Below is a small trained network, with its code and all its weights. Each question gives an input and a class and asks what happens when units are switched off, that is, made to give their printed mean instead of their output.

import numpy as np


def w(rows, s, z=0):
    codes = np.array(rows[::2]) - 128.0
    scale = np.full(codes.shape[1], s)
    scale[-1] = z or s
    return codes * scale


def f(y):
    return np.maximum(y, 0)


def log_softmax(a):
    a = a - a.max(-1, keepdims=True)
    return a - np.log(np.exp(a).sum(-1, keepdims=True))


def net(x, mask):
    res = np.array(x, float).reshape(1, 7) / 4 @ E
    y = f(res @ A[0][:, :-1].T + A[0][:, -1])
    res = res + np.where(mask, y, B[0][:, -1]) @ B[0][:, :-1]
    return log_softmax(res[-1] @ U[:, :-1].T + U[:, -1])


A, B = {}, {}
E = w([
[196,78,175,141],'x0',
[171,112,192,172],'x1',
[66,84,181,170],'x2',
[136,187,132,22],'x3',
[110,134,56,163],'x4',
[155,1,74,75],'x5',
[126,120,61,173],'x6',
],0.0067)
A[0] = w([
[128,101,167,124,140],'n0',
[63,100,101,207,239],'n1',
[137,174,83,149,183],'n2',
[133,80,197,127,142],'n3',
[91,151,224,96,85],'n4',
[83,172,108,128,168],'n5',
[161,59,187,127,157],'n6',
[168,136,132,59,167],'n7',
[67,88,67,123,253],'n8',
[120,79,190,120,174],'n9',
[74,113,109,62,238],'n10',
[138,139,134,155,248],'n11',
[147,152,170,134,13],'n12',
[128,169,76,140,110],'n13',
[48,96,69,248,240],'n14',
[67,78,37,93,170],'n15',
],0.012,0.0015)
B[0] = w([
[164,101,170,142,163],'n0',
[89,137,56,151,218],'n1',
[132,111,162,144,178],'n2',
[164,133,194,156,192],'n3',
[91,139,123,126,189],'n4',
[132,106,138,153,182],'n5',
[205,76,146,128,208],'n6',
[87,172,104,92,182],'n7',
[96,174,111,112,200],'n8',
[202,1,197,175,188],'n9',
[92,158,75,88,186],'n10',
[161,117,86,139,162],'n11',
[112,155,108,126,154],'n12',
[209,119,182,193,174],'n13',
[78,189,43,84,255],'n14',
[94,175,100,94,214],'n15',
],0.0092,0.0085)
U = w([
[221,69,142,85,254],'0',
[2,176,13,23,2],'1',
],0.0072,0.00038)

Each question gives the input, the list of numbers given to net, and the class t.
The units are the neurons (one row each of A and B). Each row of codes is followed by its name. A weight is (code - 128) times the scale printed after its matrix; where a second scale follows, it is the last column's (A, B and U).
mask holds one flag per neuron, in row order. A switched-off neuron (its flag False) gives its mean, the last column of its row in B, instead of its output. The means were averaged over made-up inputs and are rounded, as every weight is.
A unit's drop is (log p(t) with every unit on - log p(t) with that unit switched off) / (log p(t) with every unit on - log p(t) with every unit switched off).
The circuit of an input: a set's keep is (log p(t) with only the set's units on - log p(t) with every unit switched off) / (log p(t) with every unit on - log p(t) with every unit switched off). Starting from the 12 units with the biggest drops (on a tie, the unit counted first), units are removed one at a time, each time the one whose removal leaves the highest keep (on an exact tie, the one counted first), for as long as the keep stays at least 0.8.
circuit, biggest first: the units of the circuit, biggest drop first
unit that matters most: the unit with the biggest drop
k most important neurons: the k neurons with the biggest drops, biggest first
drop of u: that unit's drop, to one decimal
input [-6,1,6,0,-6,0,-1], class 0: circuit, biggest first : [n14; n9]
input [0,8,7,-6,5,4,3], class 1: 2 most important neurons : [n14; n1]
input [-7,5,-7,4,1,-6,7], class 0: unit that matters most : n13
input [-5,6,5,3,3,6,-6], class 0: 2 most important neurons : [n14; n9]
input [-5,-2,5,-1,-4,8,-8], class 0: 3 most important neurons : [n9; n14; n6]
input [-6,4,4,6,-7,2,-2], class 0: 2 most important neurons : [n14; n9]
input [3,4,8,3,6,-4,-7], class 0: drop of n7 : 0.0
input [6,8,-3,-2,7,-3,7], class 1: drop of n14 : 0.9
input [5,-5,-5,-1,-5,-5,7], class 0: drop of n15 : 0.1
input [3,-2,6,6,-3,-5,1], class 0: drop of n8 : 0.3
